Each row has a name. After each piece below comes the name of the row it's from, unless a question asks for something else. Each question is about the rows just above it. Places in a row count from 0.

<67>: [ 72 128 150 137 162 128 118 150 103 167 124 151 130 158 158 150 125 120
 160 121 160 169 170 159 133 107 133]
<128>: [ 71 130 151 124 145 108 118 148  99 154 125 161 136 172 150 146 152  92
 137 139 150 168 181 110 134 110 138]
<42>: [ 60 141 147 114 152  98 111 165 106 159 130 162 128 171 155 160 151 105
 146 125 167 141 193 108 131 110 148]
<72>: [ 60 140 147 125 169 107 109 166 113 162 126 152 126 159 159 168 119 137
 172 112 178 137 190 143 127 107 147]
<175>: [ 79  94 140 110 131 161 157 146  82 154 111 148 124 146 155 113 157  32
 157 138 141 197 208 116 183 114 136]
<31>: [ 63 138 149 122 153 109 113 160 104 166 130 161 126 167 159 155 150 106
 145 123 164 151 182 125 130 108 144]
<23>: [ 85  95 144 122 133 165 154 138  82 159 112 149 126 149 156 109 154  37
 152 140 136 208 192 131 177 113 130]
<11>: [ 67 140 151 125 151  95 108 153 104 155 128 162 136 176 150 159 147 110
 136 136 157 155 180 109 123 110 142]
<129>: [ 89  99 149 136 142 159 145 130  88 155 112 146 135 151 152 115 136  64
 153 142 135 213 175 150 164 112 123]
<63>: [ 65 125 146 119 150 156 127 168  98 201 130 159 109 152 178 133 170  76
 151  97 173 157 174 162 144 102 142]
<40>: [ 76 122 149 134 153 139 123 147 100 172 123 153 128 158 161 138 139  99
 152 122 156 178 169 158 138 106 132]
The next entry after [153 104 155 128 162 136 176 150]:
[159]
Which row holds these entries in another order? [146 161 148 157 116 136 154 208 183 131  32  82 138 157 157 110 141  94
 197 113 140 111 155  79 146 114 124]
<175>
[ 79  94 140 110 131 161 157 146  82 154 111 148 124 146 155 113 157  32
 157 138 141 197 208 116 183 114 136]
<175>

<141>: [108  94 115  85 135  97  71 124 124  39  98]
<58>: [103  72 178 125 126 136  46 189 124  72 150]
<55>: [138  71 198 131 123 119  36 186 115  77 155]
<91>: [138  79 200 133 170 135  37 203 124 111 152]
<138>: [121  85 203 121 126 139  71 187 114  93 156]
<89>: [192 138 117  64 192 164  44 119 125  68 125]
<167>: [103  72 178  94 126 136  46 189 124  72 150]
<179>: [125 103  46 150 189 178  72 136  73 126 124]
<32>: [136  72 150  46 126 189 103  72 178 124 124]
[156] is at row and place
<138>, 10
Put [124 136  72 150  46 126 189 103  72 178 124] back in order: which row is it?
<32>
What is the next entry after [178  72]?
[136]
[150  72 124 189  46 136 126 125 178  72 103] is which row reordered?
<58>
Which row holds these entries in another order? [ 46  72  72 103 124 125 126 136 150 178 189]
<58>

<50>: [142 136 185 177 149]
<122>: [142 136 108 121 205]
<153>: [132 168  86 172 140]
<103>: [135 159 177 185 205]
<100>: [133 131 182 185 138]
<14>: [142 136 185 177 206]
Where do [142 136 185 177 149] appear?
<50>
Which row holds these entries in another order? [149 177 185 136 142]
<50>
[133] is at row and place
<100>, 0
Which row holds these entries in another order? [136 185 142 177 206]
<14>

<90>: [ 87 153 132  93  63  84  80 137 172 171 145 204 133 155  94 119  97 162
 154 174 107 129 165 129 132 136]
<22>: [129  84 165 137 119 145 155 129  85  93  87 174  80 171  63  97  94 107
 153 172 132 136 204 132 161 154]
<123>: [ 61 225 165 137 119 145 155 129  85  93  87 174  80 171  63  97  94 107
 177 172 132 136 204 132 161 154]
Which row holds [129  84 165 137 119 145 155 129  85  93  87 174  80 171  63  97  94 107
 153 172 132 136 204 132 161 154]?
<22>
Which row holds these entries in another order? [132 136 204 132 161 154 129  84 165 137 119 145 155 129  85  93  87 174
  80 171  63  97  94 107 153 172]
<22>
Which row holds these entries in another order? [154 161 132 204 136 132 172 153 107  94  97  63 171  80 174  87  93  85
 129 155 145 119 137 165  84 129]
<22>
[ 61 225 165 137 119 145 155 129  85  93  87 174  80 171  63  97  94 107
 177 172 132 136 204 132 161 154] is in which row?
<123>

<78>: [131 123 137 140 133 134 131 136 119 130 133 116 128 118 116 118 137 113
 135 125 122 125 123 142 136]
<173>: [140 119 154 160 140 143 138 151 108 135 145  97 133 101  96 104 153  89
 144 120 110 123 121 162 150]
<148>: [134  82  98 147 164 125 153  67 133 142  97 115 157 105 147 158  80  68
 120 125 142  60 159 161 124]
<73>: [123 113 136 122 130 123 135 133 115 125 136 137 118 133 116 125 137 118
 140 134 131 142 128 119 131]
<135>: [129 123 115 128 125 135 139 123 130 134 128 118 145 128 129 131 116 127
 122 121 130 129 136 118 131]
<166>: [145 117 161 169 145 149 145 159 100 136 151  87 135  92  86  96 159  77
 150 119 104 123 117 174 155]
<88>: [123 150 145  87 117 145  96 119 159 159 169 135 149  77  86 100 151  92
 155 104 145 116 161 174 136]
<56>: [142 120 154 159 141 143 140 154 104 135 144  94 158  68 147 157  80 120
 105 120 108 124 120 166 150]
<9>: [135  66  89 154 178 125 160  46 136 147  84 109 166  98 153 169  64  47
 118 122 146  38 172 174 124]
[113 116 116 118 118 119 122 123 123 125 125 128 130 131 131 133 133 134
 135 136 136 137 137 140 142] is which row reordered?
<78>
[123 150 145  87 117 145  96 119 159 159 169 135 149  77  86 100 151  92
 155 104 145 116 161 174 136]
<88>
Put [150 119 104 123 117 174 155 145 117 161 169 145 149 145 159 100 136 151
  87 135  92  86  96 159  77] back in order: which row is it?
<166>
[ 38 172 174 124 135  66  89 154 178 125 160  46 136 147  84 109 166  98
 153 169  64  47 118 122 146] is which row reordered?
<9>
The next entry after [157 105 147 158  80  68 120]:
[125]

<189>: [127 138 135 123 129 135 133 133 126 119 123 149 139 133 119 115 136 119
 116 128 129 122 132 129 121 142]
<104>: [127 136 133 125 129 132 132 133 127 123 124 143 136 132 123 119 133 122
 119 127 129 124 129 128 122 140]
<181>: [106 119 125 141 121 138 131 119 115 136 108 122 124 129 114 147 138 153
 149 141 123 121 126 127 159  90]
<145>: [ 79 115 127 142  88 179 138  95 102 109  39 115 144 147 123 159 151 207
 152 150 129 118 113 114 186  59]
<125>: [128 131 130 127 128 128 129 130 128 127 126 132 130 129 128 125 129 126
 125 127 129 127 127 127 126 133]
<83>: [128 131 129 127 129 128 129 130 128 128 127 131 130 129 128 126 128 127
 126 127 129 127 127 128 126 132]
<168>: [129 129 127 126 126 127 128 128 127 127 131 130 128 127 129 126 128 128
 127 128 129 129 132 127 132 130]
<176>: [128 137 134 124 129 134 133 133 126 120 123 147 138 133 121 116 135 119
 117 128 129 122 130 128 121 142]
<194>: [ 83 116 127 142  95 170 138  99 103 116  49 117 140 144 120 158 150 198
 153 149 128 119 115 116 183  63]
<16>: [126 122 125 131 127 129 126 126 127 130 130 124 125 126 126 133 128 131
 134 130 125 127 129 130 134 118]
<2>: [127 138 135 123 129 135 133 133 126 119 123 149 139 133 123 159 130 125
 123 127 130 126 128 127 124 136]
<178>: [128 128 135 101 128 174 128 111 118  74 127 180 160 142  80  95 143 115
  96 129 129 113 161 136 132 154]
[132 128 131 129 127 129 128 129 130 128 128 127 131 130 129 128 126 128
 127 126 127 129 127 127 128 126] is which row reordered?
<83>
[ 79 115 127 142  88 179 138  95 102 109  39 115 144 147 123 159 151 207
 152 150 129 118 113 114 186  59]
<145>
The next entry after [130 128 128 127 131 130 129 128 126]:
[128]
Where do [129 129 127 126 126 127 128 128 127 127 131 130 128 127 129 126 128 128
 127 128 129 129 132 127 132 130] appear?
<168>
Where in the named rows is [152]?
<145>, 18
The next entry after [180 160 142  80  95]:
[143]

<53>: [133 133 124 128 121 124 128 130 122 122 136 123 130 124 128 129 123 130
 122 128 130 131 119 147 139 128 131 121 125 133 131 129 125 118 130 130
 127 124 121 131 136 144 130 127 137 127 131 126 129 133]
<68>: [134 133 121 130 121 124 127 131 122 122 134 125 128 124 132 130 126 131
 124 127 128 129 124 131 139 132 131 121 120 129 121 123 130 124 124 129
 129 133 123 131 132 135 132 126 141 130 132 130 135 129]
<131>: [128 126 128 131 130 132 126 130 131 130 122 132 126 130 131 129 135 128
 131 129 125 125 135 124 124 131 127 132 125 120 119 122 134 137 122 125
 129 138 132 135 120 114 129 127 129 131 128 132 133 122]
<97>: [138 128 130 132 130 114 126 132 122 130 137 120 119 125 134 122 131 135
 126 131 131 131 135 130 129 124 129 132 128 125 133 127 132 128 125 129
 120 129 125 127 122 131 131 128 129 122 131 135 126 124]
<124>: [133 133 123 128 121 122 128 130 122 122 136 123 130 124 128 128 123 131
 122 127 130 130 121 123 139 128 131 121 125 133 128 129 127 118 130 130
 128 124 123 125 134 139 131 127 141 127 131 127 131 133]
<15>: [129 130 126 125 123 124 130 128 124 124 134 123 131 125 126 128 123 129
 124 127 130 131 119 119 136 126 129 123 129 135 135 133 122 118 134 130
 127 118 123 122 136 144 129 129 133 125 129 124 125 135]
<5>: [133 133 123 128 121 122 129 130 122 122 136 123 130 124 128 129 123 130
 124 127 130 131 121 117 139 128 131 121 125 133 131 129 125 118 130 130
 128 127 121 125 134 139 131 127 137 126 131 126 129 133]
<92>: [125 126 132 124 130 127 130 125 129 130 129 125 130 130 123 126 124 126
 127 128 130 129 124 133 124 123 127 130 136 135 138 137 120 124 138 129
 127 115 127 120 132 135 125 130 122 125 125 122 119 133]
[132 129 128 120 125 129 129 131 129 124 119 132 131 128 128 125 131 132
 125 131 137 135 134 122 138 128 130 129 124 135 135 130 125 114 126 131
 126 130 126 127 130 133 131 132 132 127 120 122 122 122] is which row reordered?
<131>
[125 126 132 124 130 127 130 125 129 130 129 125 130 130 123 126 124 126
 127 128 130 129 124 133 124 123 127 130 136 135 138 137 120 124 138 129
 127 115 127 120 132 135 125 130 122 125 125 122 119 133]
<92>
[134 133 121 130 121 124 127 131 122 122 134 125 128 124 132 130 126 131
 124 127 128 129 124 131 139 132 131 121 120 129 121 123 130 124 124 129
 129 133 123 131 132 135 132 126 141 130 132 130 135 129]
<68>
What is the next entry after [122 136 144 129 129 133 125 129]?
[124]

